Below are the code and all the weights of a small trained network. Each question names an input and a class and asks about switching units off, where a switched-off unit gives its printed mean instead of its output.

import numpy as np


def w(rows, s, z=0):
    codes = np.array(rows[::2]) - 128.0
    scale = np.full(codes.shape[1], s)
    scale[-1] = z or s
    return codes * scale


def f(y):
    return np.maximum(y, 0)


def log_softmax(a):
    a = a - a.max(-1, keepdims=True)
    return a - np.log(np.exp(a).sum(-1, keepdims=True))


def net(x, mask):
    res = np.array(x, float).reshape(1, 4) / 4 @ E
    y = f(res @ A[0][:, :-1].T + A[0][:, -1])
    res = res + np.where(mask, y, B[0][:, -1]) @ B[0][:, :-1]
    return log_softmax(res[-1] @ U[:, :-1].T + U[:, -1])


A, B = {}, {}
E = w([
[196,161,124,133,226,137,114,142,194],'x0',
[109,39,85,142,118,94,138,161,252],'x1',
[154,191,140,88,33,69,60,166,163],'x2',
[113,98,87,92,167,73,45,124,85],'x3',
],0.013)
A[0] = w([
[139,102,116,132,131,84,44,154,103,94],'n1',
[126,149,135,95,114,133,72,107,165,23],'n2',
[126,161,135,118,92,135,141,169,143,64],'n3',
[116,63,107,128,202,161,220,84,98,12],'n4',
[139,175,133,95,118,155,136,106,64,71],'n5',
[49,60,100,103,30,130,177,138,73,48],'n6',
[129,37,119,83,137,89,109,127,162,150],'n7',
[102,24,107,132,89,113,145,143,243,75],'n8',
[127,65,130,104,177,124,88,129,88,116],'n9',
[93,74,125,136,57,129,144,103,131,101],'n10',
[159,120,151,126,83,186,188,143,175,108],'n11',
[138,210,133,109,38,70,84,96,173,40],'n12',
[149,208,143,117,149,143,129,127,35,154],'n13',
[91,93,158,167,173,130,174,119,90,8],'n14',
[83,78,154,156,67,106,131,114,91,9],'n15',
[92,59,111,117,190,80,10,116,82,157],'n16',
[194,154,125,148,96,117,108,172,144,116],'n17',
[144,195,116,160,85,175,222,137,172,228],'n18',
[128,164,183,146,83,148,233,124,168,108],'n19',
[167,190,119,127,250,134,115,133,235,35],'n20',
],0.012,0.0016)
B[0] = w([
[120,149,86,53,92,138,162,94,112,186],'n1',
[131,103,136,139,115,164,170,144,150,162],'n2',
[132,130,117,114,110,163,139,165,109,157],'n3',
[103,125,130,129,56,224,135,228,158,212],'n4',
[103,150,144,204,168,119,114,111,86,187],'n5',
[233,80,173,102,190,128,120,126,179,222],'n6',
[91,182,152,180,140,117,120,99,76,195],'n7',
[70,198,149,247,160,116,81,128,34,249],'n8',
[100,129,116,87,81,138,166,110,140,170],'n9',
[177,80,155,116,168,110,127,118,135,185],'n10',
[119,190,95,79,106,118,139,89,113,186],'n11',
[82,93,128,138,107,213,141,226,158,219],'n12',
[104,155,150,230,167,74,78,111,87,212],'n13',
[102,121,137,129,105,144,121,213,147,180],'n14',
[200,80,133,110,131,116,115,124,158,183],'n15',
[114,176,51,51,100,79,168,53,165,219],'n16',
[131,106,142,134,116,179,152,158,148,171],'n17',
[106,145,59,78,129,63,142,63,142,203],'n18',
[92,143,74,45,93,88,147,52,126,203],'n19',
[234,32,184,96,162,103,112,117,145,207],'n20',
],0.015,0.02)
U = w([
[79,198,46,56,106,90,173,49,131,252],'0',
[74,206,166,244,183,98,78,101,74,67],'1',
[255,79,195,105,190,108,110,108,150,124],'2',
[58,143,122,130,75,218,170,231,153,43],'3',
],0.011,0.0026)

Each question gives the input, the list of numbers given to net, and the class t.
The units are the neurons (one row each of A and B). Each row of codes is followed by its name. A weight is (code - 128) times the scale printed after its matrix; where a second scale follows, it is the last column's (A, B and U).
mask holds one flag per neuron, in row order. A switched-off neuron (its flag False) gives its mean, the last column of its row in B, instead of its output. The means were averaged over made-up inputs and are rounded, as every weight is.
A unit's drop is (log p(t) with every unit on - log p(t) with that unit switched off) / (log p(t) with every unit on - log p(t) with every unit switched off).
The circuit of an input: a set's keep is (log p(t) with only the set's units on - log p(t) with every unit switched off) / (log p(t) with every unit on - log p(t) with every unit switched off). Starting from the 12 units with the biggest drops (on a tie, the unit counted first), units are removed one at a time, each time the one whose removal leaves the highest keep (on an exact tie, the one counted first), for as long as the keep stays at least 0.8.
circuit, biggest first: the units of the circuit, biggest drop first
most important unit: the unit with the biggest drop
k most important neurons: the k neurons with the biggest drops, biggest first
drop when u is switched off: that unit's drop, to one decimal
input [4,0,2,-3], class 2: most important unit => n20
input [-4,5,5,3], class 1: 4 most important neurons => [n8; n4; n7; n20]
input [-5,0,4,2], class 2: 2 most important neurons => [n6; n4]
input [-3,-4,-6,0], class 3: 2 most important neurons => [n4; n8]
input [-6,-5,-5,5], class 2: 3 most important neurons => [n8; n6; n19]
input [7,-6,-4,4], class 2: 3 most important neurons => [n20; n8; n7]
input [4,3,5,3], class 3: 2 most important neurons => [n6; n12]
input [-6,-8,5,6], class 1: 2 most important neurons => [n13; n5]
input [-1,0,2,-1], class 3: 2 most important neurons => [n16; n20]
input [4,8,6,7], class 1: 3 most important neurons => [n8; n7; n19]
input [4,-3,-5,-6], class 0: 3 most important neurons => [n18; n19; n12]
input [-2,8,-3,5], class 1: drop when n4 is switched off => 0.0
input [-8,2,-5,6], class 2: drop when n6 is switched off => 1.7
input [-8,2,-5,-1], class 2: circuit, biggest first => [n6]
input [5,-3,-3,7], class 0: drop when n3 is switched off => 0.0
